Here is a tiny trained network, its code and every weight. The questions are about switching its units off for an input and a class, where a switched-off unit gives its printed mean instead of its output.

import numpy as np


def w(rows, s, z=0):
    codes = np.array(rows[::2]) - 128.0
    scale = np.full(codes.shape[1], s)
    scale[-1] = z or s
    return codes * scale


def f(y):
    return y / 2 * (1 + np.tanh(0.7978845608 * (y + 0.044715 * y**3)))


def log_softmax(a):
    a = a - a.max(-1, keepdims=True)
    return a - np.log(np.exp(a).sum(-1, keepdims=True))


def net(x, mask):
    res = np.array(x, float).reshape(1, 8) / 4 @ E
    y = f(res @ A[0][:, :-1].T + A[0][:, -1])
    res = res + np.where(mask, y, B[0][:, -1]) @ B[0][:, :-1]
    return log_softmax(res[-1] @ U[:, :-1].T + U[:, -1])


A, B = {}, {}
E = w([
[67,200,156,177,125,231,45,122,126,78,53],'x0',
[211,125,86,174,1,120,127,132,113,164,29],'x1',
[175,58,161,117,125,195,243,137,125,23,145],'x2',
[179,172,229,181,178,152,187,55,91,220,122],'x3',
[113,151,134,112,114,125,146,129,152,134,113],'x4',
[71,50,183,66,119,118,130,162,5,158,57],'x5',
[131,76,236,148,97,39,80,71,188,74,87],'x6',
[136,109,124,138,137,134,115,126,112,125,139],'x7',
],0.0086)
A[0] = w([
[86,126,121,131,105,90,99,110,79,166,131,71],'N1',
[203,104,83,185,16,150,130,150,101,148,56,91],'N2',
[169,98,109,107,116,44,189,140,132,184,195,93],'N3',
[97,95,41,83,128,62,96,189,165,98,135,63],'N4',
[81,67,180,61,121,154,140,127,37,175,53,49],'N5',
[77,140,180,94,202,155,124,141,146,105,185,73],'N6',
[157,85,130,120,130,77,111,112,123,137,158,29],'N7',
[107,109,90,82,95,141,99,206,163,94,103,98],'N8',
[137,179,98,170,110,113,116,86,162,115,215,49],'N9',
[183,63,166,111,111,220,236,143,139,32,119,144],'N10',
[151,137,195,186,169,151,174,57,120,206,157,95],'N11',
[156,115,84,65,109,105,171,59,174,155,157,70],'N12',
[97,121,168,37,137,98,102,160,2,132,91,80],'N13',
[146,160,106,138,139,71,30,134,139,194,134,125],'N14',
[98,160,99,96,122,172,161,178,81,156,129,62],'N15',
[139,160,30,104,137,177,167,185,107,175,183,63],'N16',
[106,145,123,133,129,194,105,123,133,121,106,1],'N17',
[84,156,109,128,147,82,57,127,132,219,138,82],'N18',
[166,144,182,197,154,144,166,107,112,247,105,58],'N19',
[198,159,61,186,162,129,103,80,204,125,175,49],'N20',
[118,163,100,99,117,166,142,146,106,150,155,72],'N21',
[142,93,242,128,137,33,58,104,210,110,105,65],'N22',
[148,179,113,172,126,159,125,106,184,84,136,75],'N23',
[145,88,158,124,109,107,93,62,137,84,122,57],'N24',
[19,124,151,93,224,114,126,115,114,106,209,46],'N25',
[103,101,68,140,76,119,89,181,149,55,151,68],'N26',
[76,197,168,206,110,254,59,116,117,62,81,72],'N27',
[144,142,94,142,116,183,124,161,123,174,183,12],'N28',
[131,155,63,113,171,203,148,141,92,197,135,58],'N29',
],0.0098,0.003)
B[0] = w([
[148,100,110,140,132,197,182,118,159,157,158,166],'N1',
[191,152,1,50,92,79,106,54,166,126,151,253],'N2',
[6,55,82,89,211,47,110,173,74,117,65,218],'N3',
[195,206,191,166,189,134,86,124,94,194,88,221],'N4',
[161,118,132,113,132,169,126,199,189,57,94,226],'N5',
[172,182,44,55,82,88,91,48,139,124,124,188],'N6',
[88,90,118,147,139,89,134,144,132,119,117,155],'N7',
[183,179,212,149,184,136,94,112,80,177,124,207],'N8',
[164,104,110,122,124,174,150,181,189,60,83,182],'N9',
[89,129,141,144,123,215,210,62,80,184,165,252],'N10',
[195,206,175,151,169,103,70,149,114,156,74,214],'N11',
[86,87,116,112,161,116,115,151,96,104,92,175],'N12',
[141,100,124,90,124,220,115,216,197,61,104,218],'N13',
[96,133,129,119,156,173,248,76,135,148,203,214],'N14',
[111,116,160,198,61,118,92,132,144,90,168,183],'N15',
[96,103,175,166,74,85,101,112,132,83,159,223],'N16',
[80,103,117,127,169,94,90,130,121,133,122,154],'N17',
[85,118,129,98,138,206,244,80,92,160,176,205],'N18',
[199,161,158,170,163,123,87,121,111,199,98,223],'N19',
[146,60,151,111,116,225,149,194,193,81,60,209],'N20',
[115,132,131,167,98,104,99,138,124,132,172,163],'N21',
[100,108,150,224,63,92,85,123,143,75,220,233],'N22',
[119,133,113,110,141,172,143,224,152,95,89,184],'N23',
[90,130,177,173,73,101,135,101,156,136,153,169],'N24',
[200,163,56,69,81,98,125,82,161,163,101,208],'N25',
[194,182,203,145,170,137,106,116,64,165,96,217],'N26',
[29,51,81,104,192,57,107,137,52,126,107,251],'N27',
[106,159,148,161,88,131,107,133,144,109,161,165],'N28',
[99,117,198,176,52,61,118,137,125,110,163,201],'N29',
],0.0082,0.013)
U = w([
[193,185,215,152,186,118,105,123,97,155,96,65],'0',
[141,105,135,113,121,189,150,206,212,69,100,142],'1',
[91,122,191,194,33,69,116,114,151,84,196,95],'2',
[43,80,85,108,200,60,131,143,81,118,102,218],'3',
[188,158,25,74,70,86,130,52,168,130,131,19],'4',
[97,128,150,129,144,205,247,63,107,151,187,247],'5',
],0.012,0.0012)

Each question gives the input, the list of numbers given to net, and the class t.
The units are the neurons (one row each of A and B). Each row of codes is followed by its name. A weight is (code - 128) times the scale printed after its matrix; where a second scale follows, it is the last column's (A, B and U).
mask holds one flag per neuron, in row order. A switched-off neuron (its flag False) gives its mean, the last column of its row in B, instead of its output. The means were averaged over made-up inputs and are rounded, as every weight is.
A unit's drop is (log p(t) with every unit on - log p(t) with that unit switched off) / (log p(t) with every unit on - log p(t) with every unit switched off).
The circuit of an input: a set's keep is (log p(t) with only the set's units on - log p(t) with every unit switched off) / (log p(t) with every unit on - log p(t) with every unit switched off). Starting from the 12 units with the biggest drops (on a tie, the unit counted first), units are removed one at a time, each time the one whose removal leaves the highest keep (on an exact tie, the one counted first), for as long as the keep stays at least 0.8.
circuit, biggest first: the units of the circuit, biggest drop first
k most important neurons: the k neurons with the biggest drops, biggest first
drop when u is switched off: that unit's drop, to one decimal
input [7,-3,2,-6,-2,7,5,1], class 1: circuit, biggest first : N13
input [-7,-4,-3,-2,1,-3,-8,-3], class 2: 2 most important neurons : N16, N29
input [7,-8,5,-1,-8,2,-6,8], class 4: 2 most important neurons : N25, N6
input [-7,0,3,-1,-3,8,-4,-5], class 1: 2 most important neurons : N13, N5
input [-3,4,-6,-5,5,3,-4,-7], class 5: 2 most important neurons : N18, N14
input [-5,3,-3,-6,8,4,6,5], class 0: 3 most important neurons : N4, N8, N26
input [6,-8,-6,5,6,4,-4,-1], class 4: 2 most important neurons : N25, N6
input [-1,3,-8,-6,5,8,-6,-4], class 1: 2 most important neurons : N13, N5
input [0,-2,2,-6,3,5,-8,8], class 2: 2 most important neurons : N16, N15
input [6,-2,1,6,0,-7,1,1], class 1: 2 most important neurons : N20, N23
input [6,-1,-7,-3,7,1,-5,3], class 5: 3 most important neurons : N18, N14, N3
input [4,1,4,5,0,7,8,-6], class 2: 2 most important neurons : N22, N24
input [0,8,-8,0,-1,4,7,-8], class 4: 2 most important neurons : N2, N10
input [4,-2,7,0,7,-3,3,-6], class 5: circuit, biggest first : N10
input [2,0,-4,-6,-1,7,-2,-1], class 1: 2 most important neurons : N13, N5
input [3,0,6,7,-7,-7,-6,-5], class 0: drop when N29 is switched off : 0.1
input [-1,-2,2,7,4,1,-6,1], class 0: drop when N11 is switched off : 1.5
input [-1,-8,8,2,8,-5,-4,6], class 4: drop when N9 is switched off : 0.0
